Below are the code and all the weights of a small trained network. Each question names an input and a class and asks about switching units off, where a switched-off unit gives its printed mean instead of its output.

import numpy as np


def w(rows, s, z=0):
    codes = np.array(rows[::2]) - 128.0
    scale = np.full(codes.shape[1], s)
    scale[-1] = z or s
    return codes * scale


def norm(h):
    return h / np.sqrt((h * h).mean(-1, keepdims=True) + 1e-5)


def f(y):
    return y / 2 * (1 + np.tanh(0.7978845608 * (y + 0.044715 * y**3)))


def log_softmax(a):
    a = a - a.max(-1, keepdims=True)
    return a - np.log(np.exp(a).sum(-1, keepdims=True))


def net(x, mask):
    res = np.array(x, float).reshape(1, 7) / 4 @ E
    u = 0
    for l in range(2):
        y = f(norm(res) @ A[l][:, :-1].T + A[l][:, -1])
        res = res + np.where(mask[u : u + 9], y, B[l][:, -1]) @ B[l][:, :-1]
        u += 9
    return log_softmax(norm(res)[-1] @ U[:, :-1].T + U[:, -1])


A, B = {}, {}
E = w([
[166,213,134,195,174,153,192,162,76,155],'x0',
[158,191,144,120,95,161,153,73,48,141],'x1',
[224,71,184,107,112,180,105,108,186,94],'x2',
[99,143,100,149,191,119,42,96,34,69],'x3',
[149,136,124,62,139,63,20,254,80,186],'x4',
[78,56,106,147,88,137,149,194,103,39],'x5',
[133,124,151,84,28,224,37,97,149,127],'x6',
],0.0066)
A[0] = w([
[119,2,86,134,144,98,161,130,209,5,198],'L0N0',
[93,189,44,79,141,61,34,50,28,151,112],'L0N1',
[78,79,179,136,146,142,114,136,185,208,170],'L0N2',
[130,136,98,125,137,59,133,166,69,159,87],'L0N3',
[154,116,184,44,115,171,95,158,109,160,102],'L0N4',
[105,66,220,146,139,178,142,99,188,188,143],'L0N5',
[72,150,78,130,209,146,141,172,109,83,45],'L0N6',
[71,134,40,147,227,17,105,178,96,170,81],'L0N7',
[44,125,122,100,178,38,98,194,24,176,3],'L0N8',
],0.0064,0.002)
B[0] = w([
[95,32,51,86,143,50,140,133,209,66,253],'L0N0',
[2,94,76,128,156,72,124,141,80,84,211],'L0N1',
[116,102,46,73,60,18,113,88,221,99,158],'L0N2',
[184,63,85,110,185,162,148,135,235,83,167],'L0N3',
[160,160,183,117,121,113,97,179,129,209,167],'L0N4',
[93,84,93,176,144,87,153,168,117,131,177],'L0N5',
[142,156,162,106,102,175,81,135,169,64,165],'L0N6',
[143,28,144,84,179,77,103,124,82,113,233],'L0N7',
[112,57,39,123,196,140,217,187,240,65,216],'L0N8',
],0.007,0.0057)
A[1] = w([
[213,38,136,200,52,168,143,132,157,89,89],'L1N0',
[52,214,113,69,210,172,167,71,127,227,5],'L1N1',
[42,37,167,141,71,157,116,61,184,97,117],'L1N2',
[172,81,195,132,134,204,69,43,246,47,234],'L1N3',
[119,83,189,56,248,55,208,104,54,74,79],'L1N4',
[185,186,125,99,185,126,83,94,111,201,38],'L1N5',
[75,147,111,101,41,210,148,177,32,2,10],'L1N6',
[132,137,179,146,189,71,221,143,90,144,170],'L1N7',
[113,152,57,106,100,98,144,153,207,216,197],'L1N8',
],0.0055,0.0016)
B[1] = w([
[120,69,70,186,178,183,150,103,133,165,184],'L1N0',
[178,47,118,68,166,204,168,117,179,154,153],'L1N1',
[145,129,53,181,186,65,160,183,130,65,238],'L1N2',
[21,114,130,78,255,67,159,250,83,153,233],'L1N3',
[137,144,80,78,131,128,71,37,166,148,254],'L1N4',
[58,60,184,81,144,124,95,148,107,197,138],'L1N5',
[117,186,205,133,101,93,91,251,119,49,180],'L1N6',
[176,165,62,175,121,138,122,6,126,134,185],'L1N7',
[73,164,134,195,61,79,71,142,137,4,205],'L1N8',
],0.0076,0.0042)
U = w([
[211,188,108,231,61,175,228,42,201,163,98],'0',
[76,204,164,187,95,176,88,158,37,61,73],'1',
[141,127,222,64,29,50,44,190,164,200,64],'2',
[160,174,226,135,174,161,154,110,74,233,18],'3',
[154,133,96,102,193,79,93,42,106,158,89],'4',
[54,2,70,101,199,11,174,193,222,64,251],'5',
[184,147,209,165,84,141,56,195,135,189,3],'6',
],0.0088,0.0033)

Each question gives the input, the list of numbers given to net, and the class t.
The units are the neurons (one row each of A and B). Each row of codes is followed by its name. A weight is (code - 128) times the scale printed after its matrix; where a second scale follows, it is the last column's (A, B and U).
mask holds one flag per neuron, layer by layer. A switched-off neuron (its flag False) gives its mean, the last column of its row in B, instead of its output. The means were averaged over made-up inputs and are rounded, as every weight is.
A unit's drop is (log p(t) with every unit on - log p(t) with that unit switched off) / (log p(t) with every unit on - log p(t) with every unit switched off).
The circuit of an input: a set's keep is (log p(t) with only the set's units on - log p(t) with every unit switched off) / (log p(t) with every unit on - log p(t) with every unit switched off). Starting from the 12 units with the biggest drops (on a tie, the unit counted first), units are removed one at a time, each time the one whose removal leaves the highest keep (on an exact tie, the one counted first), for as long as the keep stays at least 0.8.
units of the circuit, in order: the units of the circuit, biggest drop first
most important unit: the unit with the biggest drop
top k neurons: the k neurons with the biggest drops, biggest first
top k neurons in layer l: the k neurons of layer l with the biggest drops, biggest first
drop when u is switched off: that unit's drop, to one decimal
input [7,3,3,-3,-4,5,7], class 1: units of the circuit, in order => [L0N0, L1N6]
input [-7,-3,4,-7,4,-8,-1], class 2: units of the circuit, in order => [L0N8, L0N4, L0N0]
input [5,4,-5,5,6,-5,7], class 5: units of the circuit, in order => [L0N8]
input [6,-2,-2,7,-8,-5,4], class 3: units of the circuit, in order => [L0N0, L1N8, L0N8, L0N2]
input [-2,1,2,2,7,-2,3], class 2: top 2 neurons => [L0N4, L0N0]
input [-5,-2,-1,-2,5,1,7], class 2: units of the circuit, in order => [L0N4, L0N8, L0N0]
input [-1,6,-5,7,-8,-2,3], class 1: units of the circuit, in order => [L1N6, L0N0]
input [1,-5,-2,1,-8,-7,-4], class 0: units of the circuit, in order => [L1N7, L0N8, L0N0, L0N1]
input [3,7,7,4,-2,8,3], class 1: top 3 neurons => [L0N8, L1N6, L0N3]
input [6,3,-7,-6,0,-5,-6], class 0: units of the circuit, in order => [L1N7, L1N3]
input [5,-5,5,-3,8,6,5], class 2: units of the circuit, in order => [L0N4, L0N8, L1N2]
input [-6,7,-4,4,-1,-5,5], class 1: top 2 neurons => [L0N1, L0N0]
input [8,-2,-2,7,-5,2,-2], class 1: top 2 neurons => [L0N6, L0N0]
input [-3,4,-6,-2,-6,-5,-6], class 0: top 2 neurons in layer 1 => [L1N3, L1N7]
input [-7,1,2,-4,7,2,3], class 2: most important unit => L0N4
input [-3,7,-2,6,3,-5,7], class 1: top 2 neurons => [L0N1, L0N7]
input [7,-2,-5,-3,-7,4,-7], class 0: top 2 neurons in layer 1 => [L1N7, L1N3]
input [5,-7,8,8,4,-7,-4], class 4: top 2 neurons => [L0N0, L1N4]
input [8,-3,7,5,3,2,-5], class 4: top 3 neurons in layer 0 => [L0N0, L0N2, L0N7]
input [3,8,6,2,2,3,6], class 6: most important unit => L0N4
input [8,4,3,0,-1,-1,-6], class 0: drop when L1N7 is switched off => 0.1
input [2,7,-7,-7,-1,-1,4], class 0: drop when L1N1 is switched off => 0.1
input [2,8,4,-1,6,2,0], class 2: drop when L0N2 is switched off => -0.1
input [8,4,2,-7,0,8,-1], class 0: drop when L0N7 is switched off => 0.0
